[ 0.36  0.38 -0.84 -0.35 -0.38 -3.71 -1.52  0.65  0.04 -0.30  0.61  0.31
  0.11 -1.20  0.01 -0.14  0.69  0.13 -0.20 -2.24 -0.07 -3.83  0.80  0.81
  1.54  0.89 -0.41  3.56 -0.15 -0.80  0.17 -0.08 -1.28 -0.07  0.03 -1.23
 -0.41  1.19  1.17  0.73  1.04 -0.35 -7.00 -0.38 -1.48 -1.02 -0.52  3.89
 -0.59 -0.24  0.69  0.36 -0.31 -0.30  0.11  1.95  0.40 -0.53  2.90  0.14
  0.35]
z798 z198
[ 0.51  0.47 -0.11 -0.62 -0.43 -2.39 -0.35 -0.04  0.65 -0.39  0.42  1.14
  0.14 -1.11 -0.25  0.04  2.54 -0.05 -0.38 -2.19  0.00 -2.38  0.00  1.02
  1.30  0.65  0.00  2.37  0.22 -1.74 -0.14 -0.38 -0.50  0.00  0.28 -1.39
 -0.53  1.22  0.65 -1.83  1.04  0.64 -1.34 -0.26 -0.22 -1.53 -0.52  3.63
  0.60  0.14  0.43 -0.03  0.42  0.03  0.67  1.35 -0.47 -0.11  2.03 -0.08
  0.04]
Z514 z198
[ 0.34  0.72 -0.67 -0.90  0.02 -1.93 -2.02  0.66 -0.09  0.15  0.22 -0.88
 -0.11  2.42  0.01 -0.31  1.45 -0.04  0.43 -1.40  0.05 -0.65 -0.53  1.42
  2.04  0.07 -0.90  1.51  0.28  0.71 -0.05  0.38 -0.10 -0.37  0.06 -0.69
  1.65  0.31  1.25  0.38  1.96  0.50 -3.95 -0.42 -1.09 -0.99 -0.12 -2.98
 -2.67 -0.71  0.93  0.99  0.18  1.64 -0.09  2.02  1.09 -0.13  1.00  0.15
  0.22]
z988 z645
[ 0.21  0.60 -0.48 -0.96 -0.25 -1.49 -0.20 -0.51  0.97 -0.23  0.28  0.62
  0.17 -0.60 -0.05  0.01  0.73 -0.17 -0.30 -1.21 -0.07 -1.48 -0.42  0.99
  0.93  0.26 -0.21  1.15  0.84 -1.67 -0.17 -0.38 -0.40  0.12  0.30 -0.51
 -0.72  0.95  0.48 -1.19  1.44  0.80 -1.23 -0.28 -0.63 -1.20 -0.40  1.39
 -0.15 -0.16  0.04  0.06  0.20  0.31  0.40  1.10 -0.36 -0.17  1.60 -0.14
 -0.16]
Z514 z198
[ 0.16  1.17 -0.28 -1.26 -0.37 -1.95 -1.36  0.09  0.49 -0.34  0.21  2.38
 -0.06  2.27 -0.21 -0.18  0.84  0.09  0.20 -1.65 -0.09 -0.34 -0.23  1.45
  1.59 -0.31 -0.98  1.22  0.68  0.06 -0.06  0.09  0.09 -0.10  0.13 -0.71
  1.34  1.13  1.16  0.27  1.35  0.87 -1.68 -0.62 -1.07 -1.63  0.37 -2.88
 -1.60 -0.62  0.74 -0.16  0.28  1.14  0.53  2.16  0.99 -0.14  0.62  0.20
 -0.16]
Z439 z203
[ 1.22  1.43 -1.81 -1.80  0.31 -2.61 -2.37  1.23  1.23 -0.15  0.18  0.14
 -0.02 -0.59 -0.30 -0.54  1.31 -0.22  0.29 -1.39 -0.29 -4.71 -1.00  3.64
  4.15 -0.04 -1.06  5.57  1.77 -0.29 -0.25 -0.36  0.00  0.21  0.56 -2.23
  2.55  2.45  2.01 -0.75  2.87  1.98 -3.70 -1.31 -1.45 -1.01 -0.54 -2.68
 -4.14 -0.19  0.98  2.44  0.04  3.55 -0.82  4.13  1.13 -0.79  2.37  0.09
 -1.24]
Z439 z198
[ 0.48  1.47 -0.32 -2.22  0.12 -1.99 -1.40 -0.82  0.99  0.18 -0.07 -0.28
  0.18  4.14 -0.35 -0.70  2.21 -0.15 -0.08 -1.97 -0.13  1.25 -1.49  1.93
  2.06  0.19 -1.10  0.28  1.09 -0.86 -0.05 -0.13  0.35 -0.32  0.24 -0.70
  1.47  0.66  1.14 -0.89  3.19  1.48  0.26 -0.39 -0.93 -2.21 -0.51 -4.40
 -2.45 -0.81  0.65  0.63  0.69  1.79  0.77  2.77  0.89  0.11  1.12  0.29
 -0.42]
Z439 z203
[-0.33  1.51 -0.27 -2.25 -0.06 -3.41 -0.45 -1.86  2.36 -0.09 -0.02  0.99
  0.43  1.39 -0.33 -0.73  1.25 -0.18 -0.69 -2.91 -0.18 -0.30 -0.59  1.51
  0.99  0.84 -0.48  0.36  1.59 -3.66  0.25 -0.43 -1.09  0.10  0.32 -0.37
 -1.21  1.25  0.56 -0.79  3.88  1.49 -1.59 -0.10 -1.43 -3.02 -0.90  0.99
  0.55 -0.72 -0.03 -0.51  0.45 -0.49  1.62  2.26 -0.15  0.00  2.91  0.03
 -0.36]
Z514 z203
[ 0.44  0.41 -0.08 -0.66 -0.38 -2.43 -1.12  0.21 -0.17 -0.34  0.35  0.17
  0.00  1.50 -0.20  0.06  2.60  0.11 -0.11 -2.13  0.16 -0.75 -0.02  0.55
  1.48  0.56 -0.42  1.36 -0.64 -0.19  0.04 -0.03 -0.28 -0.33 -0.33 -0.99
  0.37  0.50  0.92 -0.75  1.24  0.29 -2.56 -0.16 -0.51 -1.57 -0.42  1.61
 -0.79 -0.26  1.08 -0.36  0.35 -0.04  0.83  1.21 -0.13  0.01  1.57  0.22
  0.47]
z798 z198
[ 0.27  1.31  0.05 -2.11 -0.37 -2.58 -0.69 -1.35  1.54 -0.14  0.06  0.88
  0.43  2.82 -0.44 -0.55  2.40 -0.61 -0.29 -2.45  0.43  0.63 -0.92  1.48
  1.33  0.82 -0.41 -0.19  1.30 -2.34 -0.22 -0.36  0.01 -0.44  0.36 -0.53
 -0.20  1.03  0.58 -1.67  2.93  1.34  0.93 -0.04 -0.60 -2.97 -0.51 -0.20
 -0.67 -0.42  0.30 -0.29  0.71  0.63  1.97  1.97 -0.33  0.06  1.63  0.18
 -0.36]
Z514 z198
[ 0.54  0.34 -0.70 -0.76 -0.09 -2.41 -0.31 -0.02  1.07 -0.11  0.20  0.92
  0.64 -1.32  0.02 -0.13  1.69  0.10 -0.39 -1.66  0.06 -2.47 -0.45  0.64
  1.30  0.61  0.28  2.10  0.56 -2.53  0.09 -0.46 -0.96  0.11  0.21 -0.58
 -1.10  0.63  0.51 -1.92  2.88  0.88 -4.40 -0.17 -0.54 -0.82 -1.61  3.71
  0.08 -0.16  0.09  0.50  0.27  0.09  0.21  1.29 -0.68 -0.07  3.10 -0.07
 -0.12]
z798 z176
[ 0.15  0.25 -0.69 -0.84  0.33 -0.78 -0.76 -0.25  0.35  0.80 -0.10 -0.78
  0.61  0.55  0.07 -0.70  0.07  0.10 -0.06 -0.54  0.09 -0.48 -0.38  0.29
  0.50  0.03 -0.50  0.01  0.68 -1.81  0.31  0.05 -1.06  0.06  0.27  0.64
 -0.68 -1.01 -0.12  0.82  2.78 -0.17 -7.00 -0.15 -1.36  0.55 -1.46 -1.22
 -1.10 -0.82 -0.43  0.78 -0.27  0.22 -0.40  0.50  0.35  0.11  2.25  0.06
 -0.21]
z798 z645
[ 0.95  0.12  0.46  0.32 -0.68 -0.53 -0.19  0.87 -0.59 -0.56  0.36  1.04
 -0.39  0.00 -0.35  0.92  3.55  0.26  0.12 -0.17  0.14 -0.45 -0.45  0.46
  0.99  0.24  0.58  0.98 -0.91  0.33 -0.13 -0.30  0.99 -0.53  0.42 -1.35
  0.47  0.61  0.62 -2.82 -0.45  0.31  5.44 -0.22  1.32 -0.91  0.05  2.63
 -0.08  0.50  0.84  0.01  0.75  0.27  0.57 -0.01 -1.25  0.04 -0.47  0.14
  0.37]
Z439 z198
[ 0.09  0.03  0.85 -0.17 -0.46 -1.22  0.81 -1.11  0.51 -0.16 -0.06  0.94
  0.16  1.14 -0.07 -0.15  3.11  0.11 -0.66 -1.38  0.28  1.57 -0.38 -0.69
 -0.51  0.45  1.37 -1.93 -0.53 -2.44  0.06 -0.18 -0.17 -0.28 -0.03  0.12
 -2.05 -0.43 -0.41 -2.47  1.41  0.02  2.07  0.42  0.61 -1.61 -0.96  3.82
  1.96  0.16 -0.24 -1.08  0.67 -1.36  1.72 -0.87 -1.51  0.44  1.40  0.01
  0.84]
z798 z198

[-0.97  0.39  0.16  1.77  1.34 -0.98 -1.49  1.63  0.64  0.32 -1.03 -1.58
  0.32  0.41 -0.64 -0.23  1.06  0.21 -4.06  0.03 -0.66  1.35  0.96  1.43
  0.29  1.15  0.01  0.69 -0.97  0.40  1.10  0.28 -0.20 -0.12  1.50  3.35
 -0.34 -0.19 -1.20 -1.08  0.02  1.17  1.25  0.88  0.18 -0.49 -0.75 -0.42
  2.28  1.28  0.24 -0.23  0.37 -0.28  0.56 -0.72 -0.95  0.63  0.40 -1.01
  1.05]
S <45>
[-0.27 -0.83 -0.25  0.33  0.29 -0.28 -0.81  1.42 -0.69  0.11 -0.26 -1.33
  0.30  0.75 -0.60 -0.63  0.04  0.71 -1.43  0.10 -0.62 -0.43  1.29  1.47
 -0.02  1.61  0.69  0.72 -1.24  0.41  0.59 -0.20 -0.32  0.40  0.90  1.69
 -0.62 -0.09 -0.98 -0.89 -0.17  0.75  0.41  0.18 -0.59 -0.20 -0.40  0.04
  1.82  1.36 -0.06 -0.38  0.15 -0.31  0.33 -0.44 -1.30  0.71  0.07 -1.07
  0.29]
C <45>
[ 0.60 -1.86 -0.32 -0.36  0.05 -0.64 -1.05  1.36 -1.15  0.04 -2.16 -1.07
 -0.34  0.68 -0.99 -0.92 -0.19  1.52 -2.24  1.17 -0.26 -0.40  0.40  0.29
  0.90  0.40 -0.15  0.30  1.19  0.70  0.50 -1.43  0.29  0.24 -1.23  2.09
 -1.38  0.39  0.12 -0.14 -0.15  1.24  0.38  0.41 -0.72 -0.07 -1.15 -0.08
  2.36 -0.24  0.15 -0.65  0.00 -1.07  0.38 -0.02 -0.99  0.57  0.20 -0.43
  0.46]
S <45>
[-1.87 -1.36 -0.48 -0.49  0.60 -0.68 -1.02  0.83 -1.03 -0.30 -1.38 -1.71
  0.67  0.70 -1.78 -1.23 -1.32  1.29 -1.25  0.78 -1.43 -0.34  1.05  1.46
 -0.03  1.84  0.59  1.50 -2.15  0.76  1.17 -0.61 -0.15  0.73  0.93  0.05
 -1.23 -0.44 -1.26 -0.72 -0.32  1.23  1.48 -0.11  0.23 -0.10  0.00  0.06
  0.55  1.16  0.37 -0.97  0.45 -1.54  0.57 -0.37  0.42  0.82  0.19 -0.80
 -0.34]
S <45>
[-0.40  0.37 -0.21  0.57  0.34 -0.96 -1.33  1.01  0.22  0.18 -0.62 -1.33
  0.57  0.28 -0.19 -0.74  1.10  0.35 -1.64 -0.18 -0.55  0.94  0.82  0.93
 -0.30  0.60  0.42  0.32 -0.73 -0.12  1.05  0.24 -0.39  0.26  1.24  2.84
 -0.28 -0.35 -0.16 -0.58  0.13  0.73  0.58  0.82  0.33 -0.29 -1.05 -0.13
  1.68  1.35  0.05 -0.05  0.33 -1.14  0.27 -0.49 -0.70  0.59  0.31 -0.87
  1.20]
C <45>
